Here is a tiny trained network, its code and every weight. The questions are about switching its units off for an input and a class, where a switched-off unit gives its printed mean instead of its output.

import numpy as np


def w(rows, s, z=0):
    codes = np.array(rows[::2]) - 128.0
    scale = np.full(codes.shape[1], s)
    scale[-1] = z or s
    return codes * scale


def f(y):
    return np.maximum(y, 0)


def log_softmax(a):
    a = a - a.max(-1, keepdims=True)
    return a - np.log(np.exp(a).sum(-1, keepdims=True))


def net(x, mask):
    res = np.array(x, float).reshape(1, 7) / 4 @ E
    y = f(res @ A[0][:, :-1].T + A[0][:, -1])
    res = res + np.where(mask, y, B[0][:, -1]) @ B[0][:, :-1]
    return log_softmax(res[-1] @ U[:, :-1].T + U[:, -1])


A, B = {}, {}
E = w([
[132,147,126,131,130,124,137,138],'x0',
[140,106,148,87,152,182,133,145],'x1',
[252,63,138,210,147,169,126,121],'x2',
[7,100,106,165,199,139,214,87],'x3',
[91,80,206,195,2,143,161,187],'x4',
[159,218,138,132,106,210,145,108],'x5',
[118,118,93,135,70,105,119,61],'x6',
],0.0085)
A[0] = w([
[134,93,204,95,215,77,123,222,177],'n0',
[247,56,103,169,159,170,175,149,111],'n1',
[59,119,144,160,198,163,185,171,39],'n2',
[158,191,82,88,217,115,50,73,16],'n3',
[200,176,167,64,99,125,32,191,26],'n4',
[93,179,140,28,87,62,125,177,96],'n5',
[159,254,135,174,118,162,154,131,159],'n6',
[64,152,166,42,126,155,132,148,229],'n7',
[133,163,180,100,136,244,157,109,246],'n8',
[77,104,232,180,20,154,168,177,96],'n9',
[230,42,161,111,121,48,67,141,132],'n10',
[85,149,103,170,147,209,153,166,72],'n11',
[107,107,92,221,162,141,181,122,47],'n12',
[80,131,109,152,178,167,185,90,22],'n13',
[127,120,194,114,41,123,176,156,2],'n14',
],0.0089,0.0061)
B[0] = w([
[59,82,79,109,84,29,57,26,207],'n0',
[115,224,253,120,170,163,88,74,206],'n1',
[104,101,157,77,30,141,156,154,178],'n2',
[172,80,164,35,199,87,190,214,194],'n3',
[64,41,86,73,30,211,192,163,209],'n4',
[99,86,218,219,140,227,95,100,200],'n5',
[165,40,135,199,65,83,172,98,194],'n6',
[174,155,217,194,203,150,90,35,226],'n7',
[200,51,38,210,128,51,100,42,221],'n8',
[239,185,93,37,214,60,166,158,249],'n9',
[123,82,139,151,100,165,160,73,230],'n10',
[164,130,136,65,44,118,140,111,158],'n11',
[183,52,191,84,61,201,48,83,164],'n12',
[82,101,107,35,7,200,152,205,167],'n13',
[148,169,89,64,163,141,199,155,173],'n14',
],0.0071,0.011)
U = w([
[107,100,110,67,73,246,173,165,30],'0',
[138,100,110,148,143,107,133,100,255],'1',
[182,159,127,46,210,146,150,171,40],'2',
[134,160,205,154,174,193,127,106,84],'3',
[140,119,100,132,144,121,114,99,241],'4',
[138,129,103,119,126,118,102,95,205],'5',
[134,116,126,142,150,142,137,114,235],'6',
[98,176,66,189,197,197,108,173,7],'7',
],0.014,0.0057)

Each question gives the input, the list of numbers given to net, and the class t.
The units are the neurons (one row each of A and B). Each row of codes is followed by its name. A weight is (code - 128) times the scale printed after its matrix; where a second scale follows, it is the last column's (A, B and U).
mask holds one flag per neuron, in row order. A switched-off neuron (its flag False) gives its mean, the last column of its row in B, instead of its output. The means were averaged over made-up inputs and are rounded, as every weight is.
A unit's drop is (log p(t) with every unit on - log p(t) with that unit switched off) / (log p(t) with every unit on - log p(t) with every unit switched off).
The circuit of an input: a set's keep is (log p(t) with only the set's units on - log p(t) with every unit switched off) / (log p(t) with every unit on - log p(t) with every unit switched off). Starting from the 12 units with the biggest drops (on a tie, the unit counted first), units are removed one at a time, each time the one whose removal leaves the highest keep (on an exact tie, the one counted first), for as long as the keep stays at least 0.8.
units of the circuit, in order: the units of the circuit, biggest drop first
most important unit: the unit with the biggest drop
top k neurons: the k neurons with the biggest drops, biggest first
drop when u is switched off: that unit's drop, to one decimal
input [-7,4,-4,7,0,3,3], class 0: top 3 neurons -> (n13; n2; n0)
input [7,7,6,6,-8,8,0], class 1: units of the circuit, in order -> (n8)
input [-4,-1,4,2,0,2,3], class 3: top 4 neurons -> (n0; n1; n9; n4)
input [-2,2,6,-5,1,-5,-8], class 5: top 2 neurons -> (n0; n7)
input [-7,5,-6,-2,7,6,-7], class 2: top 3 neurons -> (n9; n14; n10)
input [5,8,5,3,-2,6,-1], class 4: top 3 neurons -> (n8; n5; n7)
input [0,7,7,-8,2,-4,3], class 0: top 2 neurons -> (n4; n7)
input [5,-7,-7,-6,1,-3,7], class 3: units of the circuit, in order -> (n5; n8)
input [2,-2,-5,-6,7,7,5], class 1: top 3 neurons -> (n6; n9; n8)
input [7,-4,-7,6,-2,-1,-1], class 3: units of the circuit, in order -> (n7; n5)
input [6,-2,7,8,8,-2,-1], class 0: top 2 neurons -> (n12; n2)
input [-2,0,1,-4,3,-3,4], class 0: top 2 neurons -> (n8; n7)
input [6,0,7,-2,5,7,-7], class 1: top 2 neurons -> (n8; n6)
input [1,5,0,7,-7,5,-1], class 0: most important unit -> n13
input [-2,5,-8,7,-7,-3,1], class 3: top 4 neurons -> (n7; n4; n9; n5)
input [0,4,-8,6,2,-2,2], class 3: top 3 neurons -> (n7; n4; n5)
input [2,4,-6,-3,-1,3,-1], class 3: top 4 neurons -> (n7; n5; n0; n9)
input [8,6,-5,7,7,8,-7], class 1: top 2 neurons -> (n8; n7)
input [1,0,-6,1,6,-3,4], class 2: units of the circuit, in order -> (n9; n0)
input [7,6,-1,-3,-3,8,4], class 1: top 2 neurons -> (n8; n6)
input [-5,5,-6,5,-2,6,-7], class 5: most important unit -> n8
input [-3,-6,3,2,-6,0,3], class 2: units of the circuit, in order -> (n3; n8)
input [4,-5,-4,3,7,0,-2], class 2: drop when n13 is switched off -> 0.0
input [-7,-4,2,8,-3,-7,6], class 0: drop when n12 is switched off -> 0.1
input [5,-6,8,-7,7,8,-3], class 1: drop when n13 is switched off -> 0.4
input [5,0,5,-8,-1,-7,2], class 0: drop when n4 is switched off -> 0.7
input [0,5,-6,1,4,3,2], class 3: units of the circuit, in order -> (n7)
